Here is a tiny trained network, its code and every weight. The questions are about switching its units off for an input and a target symbol, where a switched-off unit gives its printed mean instead of its output.

import numpy as np


def w(rows, s, z=0):
    codes = np.array(rows[::2]) - 128.0
    scale = np.full(codes.shape[1], s)
    scale[-1] = z or s
    return codes * scale


def f(y):
    return y / 2 * (1 + np.tanh(0.7978845608 * (y + 0.044715 * y**3)))


def softmax(a):
    e = np.exp(a - a.max(-1, keepdims=True))
    return e / e.sum(-1, keepdims=True)


def log_softmax(a):
    a = a - a.max(-1, keepdims=True)
    return a - np.log(np.exp(a).sum(-1, keepdims=True))


def net(x, mask):
    ids = ['αβγεζηπστψω'.index(c) for c in x.split()]
    T = len(ids)
    res = E[ids] + P[:T]
    u = 0
    for l in range(2):
        r = res
        for j in range(3):
            rows = slice(2 * j, 2 * j + 2)
            q, k, v = (r @ M[l][rows].T for M in (Q, K, V))
            z = softmax(np.where(np.tri(T) > 0, q @ k.T / 2**0.5, -1e9)) @ v
            o = O[l][rows]
            res = res + np.where(mask[u + j], z, o[:, -1]) @ o[:, :-1]
        u += 3
        y = f(res @ A[l][:, :-1].T + A[l][:, -1])
        res = res + np.where(mask[u : u + 4], y, B[l][:, -1]) @ B[l][:, :-1]
        u += 4
    return log_softmax(res[-1] @ U[:, :-1].T + U[:, -1])


Q, K, V, O, A, B = {}, {}, {}, {}, {}, {}
E = w([
[126,145,228,163,154],'α',
[154,153,81,138,128],'β',
[137,205,134,98,76],'γ',
[104,44,111,178,66],'ε',
[119,155,130,185,53],'ζ',
[167,130,72,17,96],'η',
[71,137,26,129,198],'π',
[124,97,56,65,149],'σ',
[56,187,226,109,55],'τ',
[134,67,7,133,37],'ψ',
[195,96,138,52,178],'ω',
],0.013)
P = w([
[62,155,143,1,64],'0',
[95,60,219,190,60],'1',
[131,87,179,149,151],'2',
[137,82,171,156,135],'3',
[162,116,175,131,109],'4',
[179,88,172,149,120],'5',
[174,79,162,146,122],'6',
[138,95,151,148,100],'7',
[128,114,125,158,102],'8',
],0.0093)
Q[0] = w([
[64,179,175,137,106],'L0H0',
[117,42,195,174,118],'L0H0',
[61,98,166,136,2],'L0H1',
[227,121,143,247,148],'L0H1',
[179,110,174,246,95],'L0H2',
[130,223,50,77,171],'L0H2',
],0.0097)
K[0] = w([
[140,124,152,160,205],'L0H0',
[95,72,49,158,116],'L0H0',
[85,139,105,66,121],'L0H1',
[142,178,204,52,134],'L0H1',
[125,203,98,3,107],'L0H2',
[212,66,134,137,162],'L0H2',
],0.011)
V[0] = w([
[207,151,149,66,133],'L0H0',
[201,113,201,130,85],'L0H0',
[218,175,212,126,95],'L0H1',
[119,60,165,160,137],'L0H1',
[182,84,137,69,123],'L0H2',
[186,3,191,174,147],'L0H2',
],0.0073)
O[0] = w([
[74,193,250,139,202,4],'L0H0',
[129,161,213,150,196,192],'L0H0',
[3,247,151,141,93,100],'L0H1',
[131,85,228,163,114,135],'L0H1',
[32,181,223,69,125,170],'L0H2',
[158,74,220,151,214,14],'L0H2',
],0.0063,0.0033)
A[0] = w([
[71,201,166,181,183,183],'L0N0',
[130,186,206,126,93,255],'L0N1',
[163,254,82,128,132,131],'L0N2',
[70,174,115,74,168,66],'L0N3',
],0.0085,0.0059)
B[0] = w([
[145,43,201,108,49,160],'L0N0',
[84,80,2,212,132,255],'L0N1',
[51,124,62,134,169,132],'L0N2',
[33,175,184,64,124,117],'L0N3',
],0.0082,0.0051)
Q[1] = w([
[92,175,74,148,152],'L1H0',
[124,130,145,43,247],'L1H0',
[228,112,151,48,209],'L1H1',
[154,119,185,44,213],'L1H1',
[106,108,246,67,185],'L1H2',
[126,90,117,136,182],'L1H2',
],0.011)
K[1] = w([
[138,93,156,144,108],'L1H0',
[222,116,119,195,143],'L1H0',
[181,213,133,198,159],'L1H1',
[193,157,169,249,154],'L1H1',
[178,189,199,190,163],'L1H2',
[159,79,142,116,177],'L1H2',
],0.012)
V[1] = w([
[48,226,233,42,184],'L1H0',
[44,51,217,185,119],'L1H0',
[192,25,156,102,92],'L1H1',
[62,111,201,221,49],'L1H1',
[152,84,169,193,63],'L1H2',
[76,100,62,255,191],'L1H2',
],0.0091)
O[1] = w([
[139,154,155,18,255,1],'L1H0',
[106,94,208,56,84,137],'L1H0',
[46,45,118,103,48,133],'L1H1',
[125,215,232,58,60,170],'L1H1',
[73,119,95,24,134,124],'L1H2',
[193,239,42,58,40,142],'L1H2',
],0.0091,0.0075)
A[1] = w([
[125,172,67,195,214,120],'L1N0',
[201,155,212,45,72,198],'L1N1',
[98,74,38,104,31,132],'L1N2',
[149,254,132,83,204,2],'L1N3',
],0.0066,0.0072)
B[1] = w([
[226,52,102,11,121,174],'L1N0',
[41,131,64,153,174,183],'L1N1',
[102,133,199,155,156,252],'L1N2',
[148,128,171,207,129,165],'L1N3',
],0.011,0.026)
U = w([
[124,159,103,67,118,175],'α',
[188,153,126,61,90,209],'β',
[204,187,192,111,103,94],'γ',
[187,141,254,63,66,223],'ε',
[190,208,109,104,23,135],'ζ',
[182,133,210,85,145,7],'η',
[166,129,81,100,82,30],'π',
[153,103,139,68,148,58],'σ',
[148,213,157,149,128,51],'τ',
[128,129,117,168,153,3],'ψ',
[135,146,195,104,189,2],'ω',
],0.0062,0.0051)

Each question gives the input, a string of symbols that net reads in full, and the target symbol t.
The units are the heads (2 rows each of Q, K, V and O) and the neurons (one row each of A and B). Each row of codes is followed by its name. A weight is (code - 128) times the scale printed after its matrix; where a second scale follows, it is the last column's (O, A, B and U).
mask holds one flag per unit, layer by layer, with each layer's heads first. A switched-off unit (its flag False) gives its mean, the last column of its rows in O or B, instead of its output. The means were averaged over made-up inputs and are rounded, as every weight is.
A unit's drop is (log p(t) with every unit on - log p(t) with that unit switched off) / (log p(t) with every unit on - log p(t) with every unit switched off).
The circuit of an input: a set's keep is (log p(t) with only the set's units on - log p(t) with every unit switched off) / (log p(t) with every unit on - log p(t) with every unit switched off). Starting from the 12 units with the biggest drops (on a tie, the unit counted first), units are removed one at a time, each time the one whose removal leaves the highest keep (on an exact tie, the one counted first), for as long as the keep stays at least 0.8.
circuit, biggest first: the units of the circuit, biggest drop first
most important unit: the unit with the biggest drop
top k neurons: the k neurons with the biggest drops, biggest first
k most important neurons of layer l: the k neurons of layer l with the biggest drops, biggest first
heads that matter: for each layer, one digit per head in row order, 1 if its drop is at least 0.15 and else 0, layers parted by /
input ε ε τ ζ, target ε: circuit, biggest first : [L1H1; L1H0]
input γ ψ ψ ε ζ, target γ: top 4 neurons : [L0N3; L1N3; L1N0; L0N1]
input α α ε ε ε ω ε σ β, target α: 2 most important neurons of layer 1 : [L1N1; L1N2]
input ψ ε σ ψ τ π ε, target ψ: circuit, biggest first : [L0H1; L1H1; L1N0]
input τ α τ ψ η ε ψ ζ, target τ: most important unit : L1H1
input ω ζ ζ ε σ ε ε α, target ω: top 2 neurons : [L0N3; L1N1]
input η π α ε ε, target η: 3 most important neurons of layer 1 : [L1N0; L1N3; L1N1]
input β ε ψ ε ε τ, target β: heads that matter : 000 / 110
input π ω β ψ, target π: heads that matter : 011 / 110
input τ ψ ω ζ ε ε ψ, target τ: top 3 neurons : [L1N1; L0N3; L1N3]
input ψ ε ψ τ ε β, target ψ: heads that matter : 010 / 111
input α ε α, target α: top 2 neurons : [L1N1; L0N1]
input β ε τ ε, target β: top 2 neurons : [L1N0; L1N2]
input ψ γ α ε ψ τ ε ζ, target ψ: top neuron : [L0N1]
input σ ψ β ε ζ ε, target σ: top 4 neurons : [L1N0; L0N1; L0N3; L1N2]
input γ ψ τ, target γ: top 3 neurons : [L0N3; L1N3; L0N1]
input τ η α ω ψ τ π ε, target τ: 3 most important neurons of layer 0 : [L0N1; L0N3; L0N2]
input γ ψ ψ ε ε ε, target γ: heads that matter : 011 / 111
input τ ω β α ω α β, target τ: top 3 neurons : [L0N1; L1N1; L0N3]
input π ε η ω, target ψ: most important unit : L1H1
input ψ ψ γ α α τ ε β, target ψ: top 2 neurons : [L0N1; L1N0]
input ζ ψ ε ε, target ζ: 3 most important neurons of layer 0 : [L0N2; L0N1; L0N0]
input α π γ π ε ζ, target α: heads that matter : 110 / 110
input α ε ε σ ε ψ, target α: top 2 neurons : [L1N1; L0N3]
input γ α ε ψ, target γ: 3 most important neurons of layer 0 : [L0N3; L0N1; L0N2]
input ψ ε α ε ψ, target ψ: heads that matter : 010 / 111
input η α ε ε α, target η: most important unit : L0N3
input α β ε ζ ζ ε η ω ε, target α: 2 most important neurons of layer 0 : [L0N0; L0N3]
input ε ε ψ τ γ ε ε ω ε, target ε: 2 most important neurons of layer 1 : [L1N1; L1N2]
input α ε η β ε γ, target α: 2 most important neurons of layer 0 : [L0N0; L0N1]
